Where the symbols take the points:
state | χ κ
w532 | w487 w373
w45 | w373 w642
w846 | w824 w942
w373 | w824 w915
w881 | w899 w723
w701 | w3 w347
w755 | w636 w881
w239 | w826 w187
w765 | w6 w480
w257 | w701 w254
w460 | w723 w532
w953 | w597 w211
w214 | w73 w395
w723 | w641 w487
w530 | w923 w597
w347 | w454 w530
w597 | w683 w551
w904 | w214 w395
w551 | w221 w833
w683 | w254 w833
w899 | w755 w641
w165 | w833 w133
w923 | w347 w826
w487 | w460 w755
w642 | w465 w974
w591 | w942 w214
w857 | w626 w738
w848 | w45 w92
w636 | w974 w591
w626 | w738 w90
w454 | w857 w923
w211 | w465 w848
w514 | w511 w211
w824 | w532 w846
w309 | w59 w73
w641 | w881 w532
w92 | w45 w636
w511 | w133 w953
w942 | w915 w6
w906 | w551 w187
w59 | w785 w904
w785 | w73 w857
w826 | w530 w257
w465 | w953 w45
w90 | w857 w3
w133 | w239 w514
w915 | w846 w591
w480 | w309 w785
w254 | w187 w906
w833 | w906 w906
w738 | w90 w626
w73 | w480 w59
w221 | w597 w906
w6 | w915 w309
w974 | w92 w755
w410 | w881 w511
w3 | w738 w906
w187 | w257 w683
w395 | w904 w857

The rows follow the links: the fewer symbols apart two points are, the more alike their rows tend to be.

Named rows; a name shown again gets a slightly different row:
w92
[ 49  68 -18  15  36  30 -29   0 -43  54 -84  -2  85  57 -15 -14 -60   8  21  14 -19  -9  32  64  53 -44 -16  -8 -23  67  54  33   6 -26 -30 -18   1 -23  22 -49   9]
w347
[-24 -86 -35 -46 -29 -45 -28  50 -24  15  33  51 -42  16 -64 -23  10 -18  18   0 -55   3 -24  49  -7   1 -12 -22 -99  10 -41   2   6  63  80  23  37 -14  67  24  -9]
w738
[-27  19  10  93  10 -12  -8  76  25  -8  71   6  25 -59  30  24   0 -54   1  51 -23  62  20  82 -36  47  -1  -4 -14  29  -5  67   0  37  23 -60  54  54  19   8   3]
w953
[ 44  48  29   9  42  16  36 -24 -25 -26 -65  15  65 -24 -41 -65 -22   3 -18 -22  27  -9   4  20  83 -45 -43  10 -35  -2 -12 -40 -12 -87  14 -70   3 -39  63  56  33]
w833
[-32  -5 -27  24  42 -10  25 -53 -49 -63  26 -17 -37 -36  16 -25  19  53 -10 -69  12  50 -10   5  17 -43  49  34  54 -75 -14 -18 -50   3  11  20 -90 -86   6  15  41]
w454
[-30 -71 -20 -27 -29 -32 -30  56  -1  35  51  52 -28  -6 -50 -13   0 -34  10  20 -47   2 -21  54 -26  17 -16 -23 -93  26 -46  22  10  75  76  -2  55   9  65  36   1]
w848
[ 44  66   0  15  49  40  -7   2 -48  47 -91   0  93  34 -32 -37 -52  -3  15   9  -7  -9  21  50  75 -42 -37  -7 -40  43  22   8   1 -59 -27 -47  18 -17  43  -8  18]
w881
[  29   28    0  -62  -41  -27  -31  -35   38  -21  -12   72  -45   16  -11   22   26   27  -10   -8    2    9   26  -29   50   56   -9   25   72   61   43   42   25 -106    0   -7  -54  -23  -22  -34  -47]
w765
[ 18 -49  61  37   2  -1  48   8  21  53  52 -61   0  49  26  26  28 -17 -35  12 -22  10  -6 -58 -62   4  -4 -50 -22 -69 -32 -50  23   7 -64  36  19  61 -53 -59 -42]
w899
[ 30  37 -12 -63 -45 -28 -40 -30  34  -8 -11  72 -38  29 -10  31  22  31  -3  -4  -4   8  26 -22  46  55  -6  24  74  69  45  54  34 -99  -5   1 -53 -17 -26 -48 -56]
w701
[-30 -78 -44   1 -20 -51 -15  65 -35 -22  63  39 -40   0 -38  -6  12  11   6   0 -79  47   6  82 -18  -2  11 -13 -54   3 -18  26  -1  81  80  23   4 -32  46   6   4]
w591
[ -9 -14 -32 -10 -13  51 -16  16   7  19 -67 -75  12  30  52  44 -18   1  25  34 -11 -68  24 -42 -63 -18  23  -2  22  24  43  -9   0  95 -43  69  34  55 -74   0  12]
w723
[ -10   25   -4  -48  -49  -26  -65  -47   22  -14   -3   62  -74   14  -23   27   33    7   28  -18   25   -1    6  -41   51   70  -23   25   65   28   22   44   44 -111   -4   -8  -40    0  -13  -17  -51]
w755
[ 41  55 -20 -48 -32 -17 -49 -27  16  18 -31  53   0  45 -11  34  -4  26  10   3 -11   4  34   3  49  21  -9  17  64  98  73  62  30 -77 -11   6 -49 -22 -18 -76 -49]

Each walk starts at a row. The symbols on each line, taken left to right, move it on to the next point.
Each answer is a row, close to the row of the point it stands for.
[-33  14  14  54   1   1 -11  62  50  15  86  20  32 -57  31  15 -14 -71 -10  50   8  30 -20  57 -55  40  12  -2 -28  27 -16  54  10  70  23 -49  63  60  24  12   2]
χ κ κ χ κ	[-27  21   6  85   8  -9  -6  71  27  -9  68   7  30 -62  30  26   1 -59 -10  55 -27  51  27  83 -37  50  -6  -7 -12  28  -8  62   2  33  20 -54  54  56  13  14   9]
κ κ κ	[-40   0 -40  40  36  -8   9 -48 -59 -61  46 -23 -43 -29  16 -22  12  55  -4 -67   6  63  -7  26  12 -31  47  33  41 -76  -7  -2 -41  22   9  20 -83 -90   7   2  42]
[ 38  65  14  16  53  35  -2  -5 -46  33 -85   6  87  13 -41 -48 -43 -16  11  -9   9 -12  16  47  85 -39 -45 -12 -48  18   8 -12  -5 -76 -12 -63  21 -24  57  13  29]
χ κ	[ 54  58  27   6  37  24  31 -10 -28  -5 -74  13  88 -12 -41 -49 -40  -1 -14   2  18 -17  14  28  82 -48 -47   1 -35  16   3 -26  -7 -81   1 -71  18 -19  58  44  29]
κ κ κ	[ 57  48 -34 -14   7  13 -37   9 -18  46 -77  -1  70  62   6  21 -52  20  15  21 -22 -16  45  40  19 -29   7   0  22 102  75  43   7   7 -35  20 -12 -18 -28 -74 -13]
[ -8 -82 -59 -33  -9 -51  14  14 -45 -45  36  22 -48  13 -29 -20  18  56 -13 -40 -61  38  13  42  -6 -41  34   0  -4 -16  -4  -4 -25  76  62  67 -55 -83  23   5  20]
κ χ χ κ χ	[ -6 -45 -50 -14  13 -29  27 -27 -46 -68  28   7 -41  -2  -2 -21  20  74 -21 -52 -31  45  13  22   4 -54  50  20  41 -42   5 -19 -34  46  33  51 -81 -98  -3   1  36]
χ κ χ κ χ	[-25 -39 -50   1  11 -23  18 -31 -48 -59  38  -4 -46  -7   1 -22  13  64  -7 -58 -22  58   2  21   3 -51  56  19  40 -51   5 -16 -43  45  31  53 -89 -96   1  -7  37]
[-37  -7 -24   6  35  -1   8 -58 -69 -32  16   0 -42 -24 -35 -53   4  48  14 -72  28  34 -41  18  45 -46  13  21 -12 -81 -37 -26 -43 -17  26  -1 -57 -94  50  27  49]
κ χ χ κ χ	[-52   7 -24  31  40   5  -3 -62 -61 -41  33 -15 -46 -24   2 -33  11  44  16 -81  31  44 -34  10  27 -37  33  21  21 -94 -27  -9 -44  -2   1   8 -73 -83  21  12  41]
χ χ	[-24 -18 -37   8  26 -14  22 -49 -53 -49  22 -12 -44 -18   4 -34  20  63  -6 -68  -5  45  -7  17  15 -43  53  20  41 -79  -5 -21 -52  21  19  36 -91 -98   7   3  41]
[  8 -27  73  32  12   8  52 -12  52  67  85 -40  16  36  30  18  11 -33 -49  16   4  19 -36 -53 -70   7   0 -42 -30 -65 -41 -38  23  12 -53  13  16  59 -38 -61 -50]
χ κ χ κ χ	[  5 -10  60   6  14  26  37 -22  73  73  80 -26  24   4  38  18  -5 -42 -43  19  31  -7 -54 -60 -79   8  26 -33 -25 -49 -40 -33  19  41 -39   4  20  60 -30 -50 -39]
χ χ χ	[  1  -6  55   0  11  30  38 -18  81  72  86 -21  24  -7  42  15 -16 -40 -40  20  46 -10 -64 -53 -70   5  29 -19 -20 -36 -36 -29  12  55 -32   3  28  63 -30 -40 -32]
[ -1 -94 -41 -69 -27 -43   4  32 -27 -23  16  48 -45  15 -63 -35  18  24 -12 -17 -69   5  -6  29   3 -28   5  -8 -59  -1 -22 -20  -6  63  85  54  -8 -48  52  28  14]
κ χ χ	[-39   1 -17  94  15 -36 -14  70 -13 -39  95  12   5 -52  17  14   6 -31  -3  25 -35  77  20  93 -37  31   6   7 -12  13  -8  71 -12  49  40 -34  27   8  27   5  12]
[-25  27  -1 -33  -4  44  -4 -13  81  41  26   4  36 -69  59  11 -46 -51   1  26  72 -51 -63 -25 -66  11  48  25   1  31  -5   8  -5 108  15 -14  40  51  -4  18   9]
χ χ κ χ	[-23  25   8 -41  -6  54   1 -29  94  49  30   5  32 -52  59  11 -38 -47  -9  21  66 -57 -68 -41 -65   7  54  31   3  19  -1  -1  -2 101   8  -9  28  46 -14   8   9]
χ κ χ χ	[-15  18   6 -38   1  55   7 -23  82  46  17 -14  28 -35  62  13 -38 -40  -8  25  67 -53 -57 -43 -72  -5  57  17   8  12   0 -11   5 110   0   6  30  58 -23   5   3]
[ 42 -70 -24 -62 -18 -39  63   7  -5 -88  -6  28  -6 -17 -25 -38  20  59 -49 -27 -54   9  27   6  17 -52  28  15  16   2   5 -50 -21  18  66  48 -60 -71  25  49  30]
κ χ χ κ κ	[-23 -87 -39 -53 -23 -36 -13  24 -39   2  25  46 -52  23 -76 -32   7  12  14 -22 -39  10 -31  32  11 -24  -9 -18 -88  -9 -51 -16  -6  55  81  37   8 -40  72  31   5]
χ χ χ κ	[-18 -91 -36 -63 -29 -42 -24  45 -15  18  21  51 -48  20 -65 -29  11  -5  13  -2 -51  -7 -24  36   3 -11 -16 -20 -92   9 -45  -1   4  63  74  21  30 -21  61  35  -2]
[ 68  -8  24 -42   4 -11  85   0  30 -98 -43  21  35 -43  -6 -36  17  31 -72  -4 -10  -4  37 -18  52 -37  -7  21  36  10  10 -61 -18 -45  44 -23 -26 -33  13  71  37]
κ χ χ κ	[ 73  22  33 -28  17   3  79  -4  13 -75 -55  25  62 -42 -25 -47   2   9 -59   3  -2 -16  26  -9  67 -39 -23  15   5  23   6 -56 -12 -78  31 -50   4 -20  28  71  31]
χ κ κ χ κ	[ 31  64  -7  24  42  34 -27   4 -62  54 -95 -15  78  37 -31 -26 -52  -6  33   6   2 -27  15  50  68 -41 -42  -9 -43  35  26  11  -3 -52 -36 -43  24 -16  37 -19  16]
[ 52  69 -34  -6  14  23 -33  -2 -30  53 -76  15  78  65 -12   4 -58  12  11  12 -29   2  34  55  54 -34  -1  -5  -1  85  60  44  10 -23 -35  -5 -23 -27   7 -70 -11]
κ χ κ χ	[-25 -51  -8  22 -13  18  -3  30 -28  -8 -58 -95 -20  45  34  39  20   5  34  24 -25 -53  31 -54 -58  -1  -4 -23  10 -18  14 -32  -2  59 -54  69  45  58 -81  10   8]
κ κ κ χ χ	[  5 -28  66  20  11  13  49 -11  57  64  68 -40   9  26  32  26  13 -35 -45  22   9   6 -35 -57 -73   8  17 -44 -25 -63 -37 -45  23  23 -55  26  19  59 -39 -56 -37]
